Below is a small trained network, with its code and all its weights. Each question gives an input and a target symbol and asks what happens when units are switched off, that is, made to give their printed mean instead of their output.

import numpy as np


def w(rows, s, z=0):
    codes = np.array(rows[::2]) - 128.0
    scale = np.full(codes.shape[1], s)
    scale[-1] = z or s
    return codes * scale


def norm(h):
    return h / np.sqrt((h * h).mean(-1, keepdims=True) + 1e-5)


def f(y):
    return np.maximum(y, 0)


def softmax(a):
    e = np.exp(a - a.max(-1, keepdims=True))
    return e / e.sum(-1, keepdims=True)


def log_softmax(a):
    a = a - a.max(-1, keepdims=True)
    return a - np.log(np.exp(a).sum(-1, keepdims=True))


def net(x, mask):
    ids = ['ΘΛΞΣαβδεμπτφ'.index(c) for c in x.split()]
    T = len(ids)
    res = E[ids] + P[:T]
    u = 0
    for l in range(2):
        r = norm(res)
        for j in range(3):
            rows = slice(2 * j, 2 * j + 2)
            q, k, v = (r @ M[l][rows].T for M in (Q, K, V))
            z = softmax(np.where(np.tri(T) > 0, q @ k.T / 2**0.5, -1e9)) @ v
            o = O[l][rows]
            res = res + np.where(mask[u + j], z, o[:, -1]) @ o[:, :-1]
        u += 3
        y = f(norm(res) @ A[l][:, :-1].T + A[l][:, -1])
        res = res + np.where(mask[u : u + 8], y, B[l][:, -1]) @ B[l][:, :-1]
        u += 8
    return log_softmax(norm(res)[-1] @ U[:, :-1].T + U[:, -1])


Q, K, V, O, A, B = {}, {}, {}, {}, {}, {}
E = w([
[31,88,110,141,101,153,120],'Θ',
[156,138,146,61,49,24,77],'Λ',
[167,53,117,110,206,94,218],'Ξ',
[135,78,83,168,48,145,143],'Σ',
[79,105,89,106,139,188,93],'α',
[132,2,108,186,143,126,127],'β',
[97,61,116,168,86,106,145],'δ',
[71,79,168,150,120,205,116],'ε',
[119,66,140,195,122,114,155],'μ',
[120,93,94,137,137,228,100],'π',
[180,177,90,221,154,67,121],'τ',
[65,17,29,202,64,94,107],'φ',
],0.021)
P = w([
[98,92,165,218,49,254,185],'0',
[93,57,155,197,80,207,85],'1',
[98,60,120,192,95,162,61],'2',
[105,65,119,180,110,152,59],'3',
[103,74,106,175,128,126,55],'4',
[122,73,100,160,123,124,60],'5',
[137,64,104,149,123,115,58],'6',
[131,78,92,149,151,92,75],'7',
[144,68,101,129,143,99,68],'8',
[148,84,96,128,157,78,86],'9',
[151,89,90,132,179,53,105],'10',
],0.0088)
Q[0] = w([
[142,31,75,162,70,2,89],'L0H0',
[64,168,104,146,45,88,147],'L0H0',
[113,114,39,45,176,179,148],'L0H1',
[117,64,79,73,182,159,150],'L0H1',
[121,28,111,143,124,117,183],'L0H2',
[44,127,228,169,117,103,186],'L0H2',
],0.0094)
K[0] = w([
[164,170,148,56,60,7,74],'L0H0',
[192,141,130,105,172,93,238],'L0H0',
[103,116,177,2,75,75,73],'L0H1',
[121,111,159,26,127,129,129],'L0H1',
[121,63,133,82,102,128,121],'L0H2',
[79,120,101,181,152,187,115],'L0H2',
],0.0094)
V[0] = w([
[170,128,85,149,179,138,254],'L0H0',
[119,68,88,215,152,140,169],'L0H0',
[76,142,139,64,88,132,102],'L0H1',
[207,173,215,92,72,77,119],'L0H1',
[212,169,168,112,130,51,104],'L0H2',
[83,73,76,216,137,205,183],'L0H2',
],0.0089)
O[0] = w([
[122,93,173,110,92,183,46,93],'L0H0',
[172,44,109,162,95,178,94,204],'L0H0',
[156,104,185,146,90,128,51,74],'L0H1',
[87,192,133,74,187,181,137,48],'L0H1',
[93,122,195,125,197,2,160,56],'L0H2',
[143,88,90,15,53,213,123,254],'L0H2',
],0.0093,0.011)
A[0] = w([
[66,13,227,94,67,184,27,215],'L0N0',
[51,148,131,105,194,49,80,46],'L0N1',
[7,184,113,102,150,142,163,63],'L0N2',
[111,156,186,90,199,138,136,80],'L0N3',
[218,209,233,152,192,88,137,97],'L0N4',
[97,150,124,135,148,60,150,25],'L0N5',
[104,251,90,44,166,182,90,2],'L0N6',
[52,144,115,114,194,218,118,73],'L0N7',
],0.011,0.0067)
B[0] = w([
[210,72,40,121,119,78,124,248],'L0N0',
[194,129,103,181,116,114,64,141],'L0N1',
[125,91,162,78,22,124,61,136],'L0N2',
[86,180,136,102,79,109,146,133],'L0N3',
[155,101,29,121,139,160,129,140],'L0N4',
[190,127,102,214,108,228,88,140],'L0N5',
[114,93,129,206,93,199,17,130],'L0N6',
[2,111,180,169,126,110,127,134],'L0N7',
],0.011,0.015)
Q[1] = w([
[98,106,134,109,110,176,2],'L1H0',
[245,200,109,167,105,43,152],'L1H0',
[31,149,145,42,19,163,86],'L1H1',
[162,107,122,243,78,66,62],'L1H1',
[180,175,116,186,193,40,121],'L1H2',
[101,52,129,208,97,202,73],'L1H2',
],0.0097)
K[1] = w([
[71,46,172,42,86,122,118],'L1H0',
[121,178,151,169,169,122,240],'L1H0',
[121,36,72,33,8,197,78],'L1H1',
[229,127,91,217,92,94,75],'L1H1',
[173,171,64,175,94,78,132],'L1H2',
[53,103,18,143,147,240,155],'L1H2',
],0.011)
V[1] = w([
[128,147,17,121,116,27,66],'L1H0',
[167,135,254,137,177,160,134],'L1H0',
[175,172,149,174,105,137,96],'L1H1',
[169,183,176,183,172,95,173],'L1H1',
[147,174,187,124,112,186,89],'L1H2',
[93,68,76,143,240,214,189],'L1H2',
],0.0084)
O[1] = w([
[93,208,209,92,157,66,122,219],'L1H0',
[179,83,52,142,65,136,166,6],'L1H0',
[145,97,104,164,51,162,162,141],'L1H1',
[174,2,144,190,90,183,91,65],'L1H1',
[107,25,93,75,59,53,121,74],'L1H2',
[107,109,157,139,139,21,200,142],'L1H2',
],0.0076,0.012)
A[1] = w([
[121,152,171,98,212,85,177,112],'L1N0',
[171,129,112,145,90,235,90,134],'L1N1',
[103,131,86,70,95,83,112,14],'L1N2',
[140,112,140,105,45,142,29,99],'L1N3',
[104,124,160,43,152,187,111,41],'L1N4',
[177,99,102,146,42,250,55,144],'L1N5',
[115,194,147,110,62,97,185,131],'L1N6',
[104,160,147,91,202,163,133,1],'L1N7',
],0.013,0.0058)
B[1] = w([
[155,57,194,73,134,127,171,149],'L1N0',
[99,42,151,63,51,104,135,196],'L1N1',
[125,172,60,172,198,88,201,143],'L1N2',
[201,119,89,54,156,64,182,185],'L1N3',
[111,152,81,121,201,192,164,131],'L1N4',
[116,8,143,90,85,176,145,251],'L1N5',
[122,121,174,117,49,191,134,136],'L1N6',
[180,175,122,126,179,215,150,133],'L1N7',
],0.013,0.016)
U = w([
[61,154,70,90,145,82,148,59],'Θ',
[173,182,159,106,67,101,79,91],'Λ',
[125,143,131,104,184,189,108,100],'Ξ',
[139,123,162,219,71,146,161,69],'Σ',
[62,119,133,118,152,82,50,112],'α',
[142,79,151,124,186,11,164,51],'β',
[100,158,131,126,90,83,204,56],'δ',
[145,60,141,182,87,210,71,253],'ε',
[123,139,163,152,102,141,157,88],'μ',
[88,92,149,174,160,149,88,96],'π',
[177,132,27,159,146,106,100,173],'τ',
[56,110,112,177,94,15,175,26],'φ',
],0.011,0.0064)

Each question gives the input, a string of symbols that net reads in full, and the target symbol t.
The units are the heads (2 rows each of Q, K, V and O) and the neurons (one row each of A and B). Each row of codes is followed by its name. A weight is (code - 128) times the scale printed after its matrix; where a second scale follows, it is the last column's (O, A, B and U).
mask holds one flag per unit, layer by layer, with each layer's heads first. A switched-off unit (its flag False) gives its mean, the last column of its rows in O or B, instead of its output. The means were averaged over made-up inputs and are rounded, as every weight is.
A unit's drop is (log p(t) with every unit on - log p(t) with that unit switched off) / (log p(t) with every unit on - log p(t) with every unit switched off).
The circuit of an input: a set's keep is (log p(t) with only the set's units on - log p(t) with every unit switched off) / (log p(t) with every unit on - log p(t) with every unit switched off). Starting from the 12 units with the biggest drops (on a tie, the unit counted first), units are removed one at a time, each time the one whose removal leaves the highest keep (on an exact tie, the one counted first), for as long as the keep stays at least 0.8.
circuit, biggest first: the units of the circuit, biggest drop first
unit that matters most: the unit with the biggest drop
k most important neurons: the k neurons with the biggest drops, biggest first
k most important neurons of layer l: the k neurons of layer l with the biggest drops, biggest first
heads that matter: for each layer, one digit per head in row order, 1 if its drop is at least 0.15 and else 0, layers parted by /
drop when u is switched off: that unit's drop, to one decimal
input τ τ Ξ τ τ Ξ Ξ, target β: heads that matter : 011 / 001
input β τ τ Ξ Λ Ξ τ Θ, target Θ: circuit, biggest first : [L0H0, L1N5]
input δ τ α Λ φ, target φ: circuit, biggest first : [L0H0, L0H2, L0N0]
input Σ μ τ Ξ π α Λ τ Θ, target Θ: heads that matter : 100 / 010
input α τ φ φ τ τ β Λ Ξ ε Λ, target τ: 2 most important neurons : [L0N1, L0N5]
input α Θ Ξ α Ξ, target τ: circuit, biggest first : [L1N5, L1N1]
input ε Λ β τ Σ Λ, target τ: 2 most important neurons : [L0N5, L0N1]
input ε μ δ τ Ξ δ Ξ β τ τ, target β: heads that matter : 011 / 000
input τ ε τ α Λ Ξ Ξ Σ, target Σ: 3 most important neurons : [L0N0, L0N5, L1N3]
input Σ Ξ Θ β Ξ, target τ: heads that matter : 011 / 111
input α Λ Ξ Σ τ ε α, target α: heads that matter : 011 / 000
input Ξ φ β Λ β, target β: unit that matters most : L0H0
input Λ Ξ τ Ξ, target Ξ: 2 most important neurons of layer 0 : [L0N0, L0N2]
input Λ π β Ξ τ δ, target δ: 2 most important neurons : [L1N6, L1N5]
input β φ α Λ β τ φ Ξ τ φ π, target π: heads that matter : 011 / 010
input τ φ ε Λ, target Λ: heads that matter : 101 / 001
input τ β Σ α φ ε Σ Σ τ δ Λ, target Λ: 2 most important neurons : [L0N0, L0N5]
input τ ε τ Λ β, target β: heads that matter : 101 / 000
input α φ δ Ξ Λ τ Θ τ τ τ δ, target δ: most important neuron : [L0N0]
input π Λ τ β τ μ Ξ τ β Σ, target Σ: 3 most important neurons of layer 1 : [L1N3, L1N5, L1N6]
input Ξ Λ π φ, target φ: drop when L1N5 is switched off : 0.3
input Θ ε τ δ Λ α δ α, target α: drop when L0N0 is switched off : 0.2
input φ Σ Ξ ε Ξ τ τ δ Σ τ, target β: drop when L1H0 is switched off : 0.2
